[[ 19  13 -30]
 [ 26  24 -20]
 [-19 -27  26]
 [ -6   6   3]
 [-29 -21  29]
 [ -5  -4   5]
 [ 17  19 -27]
 [ 26  17 -35]]
:
[[-30  19  13]
 [-20  26  24]
 [ 26 -19 -27]
 [  3  -6   6]
 [ 29 -29 -21]
 [  5  -5  -4]
 [-27  17  19]
 [-35  26  17]]

[[-11  39  33 -20 -12 -26 -30  28  30]
 [ 11 -35 -25  19  11  26  26 -25 -26]
 [  9 -24 -20  15   9  18  19 -19 -20]]
:
[[ 30 -11  39  33 -20 -12 -26 -30  28]
 [-26  11 -35 -25  19  11  26  26 -25]
 [-20   9 -24 -20  15   9  18  19 -19]]

[[-16  11   1  11  -2   5   1  -1]
 [-19  -1 -26 -20 -17 -19   5 -11]
 [ 12  -7 -13  11   5  14   4   0]
 [-11   9   7   8   4   4   2  10]
 [ 42  -7  -9 -20  -2  -7  18  -8]
 [ -6   3  -5  30   0  24  -8   4]
 [-15   7 -13  -8   0  -3   7  25]
 [ 18  -3 -11   9  10   5   8   4]]
:
[[ -1 -16  11   1  11  -2   5   1]
 [-11 -19  -1 -26 -20 -17 -19   5]
 [  0  12  -7 -13  11   5  14   4]
 [ 10 -11   9   7   8   4   4   2]
 [ -8  42  -7  -9 -20  -2  -7  18]
 [  4  -6   3  -5  30   0  24  -8]
 [ 25 -15   7 -13  -8   0  -3   7]
 [  4  18  -3 -11   9  10   5   8]]

[[ 11  -4 -10   1  11   4 -10   5 -17  -5  16  -5  -6  16]
 [ 16 -21 -21  -6  -6  -7  25  11 -11 -10 -13   9 -10  10]
 [  3 -13 -10  13  13  -3  10  35 -11  -2   0   7  -8   4]
 [-12 -29   1  12   1  -1  -6   1  14  23  -9  -4 -17  13]]
:
[[ 16  11  -4 -10   1  11   4 -10   5 -17  -5  16  -5  -6]
 [ 10  16 -21 -21  -6  -6  -7  25  11 -11 -10 -13   9 -10]
 [  4   3 -13 -10  13  13  -3  10  35 -11  -2   0   7  -8]
 [ 13 -12 -29   1  12   1  -1  -6   1  14  23  -9  -4 -17]]

[[-42  11 -17  -2  31  10]
 [ 31 -18   9  17 -32  -7]
 [ 29 -21  -2   1  11 -39]
 [-27  35  -6  -5  24  34]
 [ 14 -18  -4  29  15 -29]
 [ 22 -28  27  35 -31 -11]
 [-30 -25  40  10 -18 -39]
 [ -9  11 -15 -40   9  16]
 [ 37 -34 -38 -37  25  11]
 [-32  -5  25  15  31 -38]
 [ -4 -38 -22 -26 -15 -33]]
:
[[ 10 -42  11 -17  -2  31]
 [ -7  31 -18   9  17 -32]
 [-39  29 -21  -2   1  11]
 [ 34 -27  35  -6  -5  24]
 [-29  14 -18  -4  29  15]
 [-11  22 -28  27  35 -31]
 [-39 -30 -25  40  10 -18]
 [ 16  -9  11 -15 -40   9]
 [ 11  37 -34 -38 -37  25]
 [-38 -32  -5  25  15  31]
 [-33  -4 -38 -22 -26 -15]]

[[ -5  12  21   5   9 -32  -4   3   9   4  -9  11  -7  23 -14]
 [ -5  13  22   5   9 -32  -4   3   9   2  -9  11  -7  23 -14]
 [ -5  12  21   5   9 -32  -4   3   9   4  -9  11  -7  23 -14]
 [ -5  10  18   5   9 -34  -4   3   9   7 -10  10  -7  23 -12]
 [ -5  13  22   5   9 -30  -5   3   9   1  -9  11  -7  23 -16]
 [ -5  12  18   5   9 -33  -4   3   9   5 -10  11  -7  23 -13]]
:
[[-14  -5  12  21   5   9 -32  -4   3   9   4  -9  11  -7  23]
 [-14  -5  13  22   5   9 -32  -4   3   9   2  -9  11  -7  23]
 [-14  -5  12  21   5   9 -32  -4   3   9   4  -9  11  -7  23]
 [-12  -5  10  18   5   9 -34  -4   3   9   7 -10  10  -7  23]
 [-16  -5  13  22   5   9 -30  -5   3   9   1  -9  11  -7  23]
 [-13  -5  12  18   5   9 -33  -4   3   9   5 -10  11  -7  23]]

[[-19   8  30  26  -6  11 -14 -37  -9]
 [-20  -3  28   9 -13   6  37 -21 -28]]
:
[[ -9 -19   8  30  26  -6  11 -14 -37]
 [-28 -20  -3  28   9 -13   6  37 -21]]

[[ -2   2  -8   9]
 [  6   1 -38 -21]
 [ -3 -25 -17  -8]
 [  6  -6   0   2]
 [ 12 -12   3  -9]
 [  2   7  11   2]
 [ 10   2   5  -3]
 [ 11   4   9  -7]
 [ 20   5  11  -2]
 [ 12   6  20   6]
 [  5  12  16  12]
 [ 23  13  16  -7]]
:
[[  9  -2   2  -8]
 [-21   6   1 -38]
 [ -8  -3 -25 -17]
 [  2   6  -6   0]
 [ -9  12 -12   3]
 [  2   2   7  11]
 [ -3  10   2   5]
 [ -7  11   4   9]
 [ -2  20   5  11]
 [  6  12   6  20]
 [ 12   5  12  16]
 [ -7  23  13  16]]
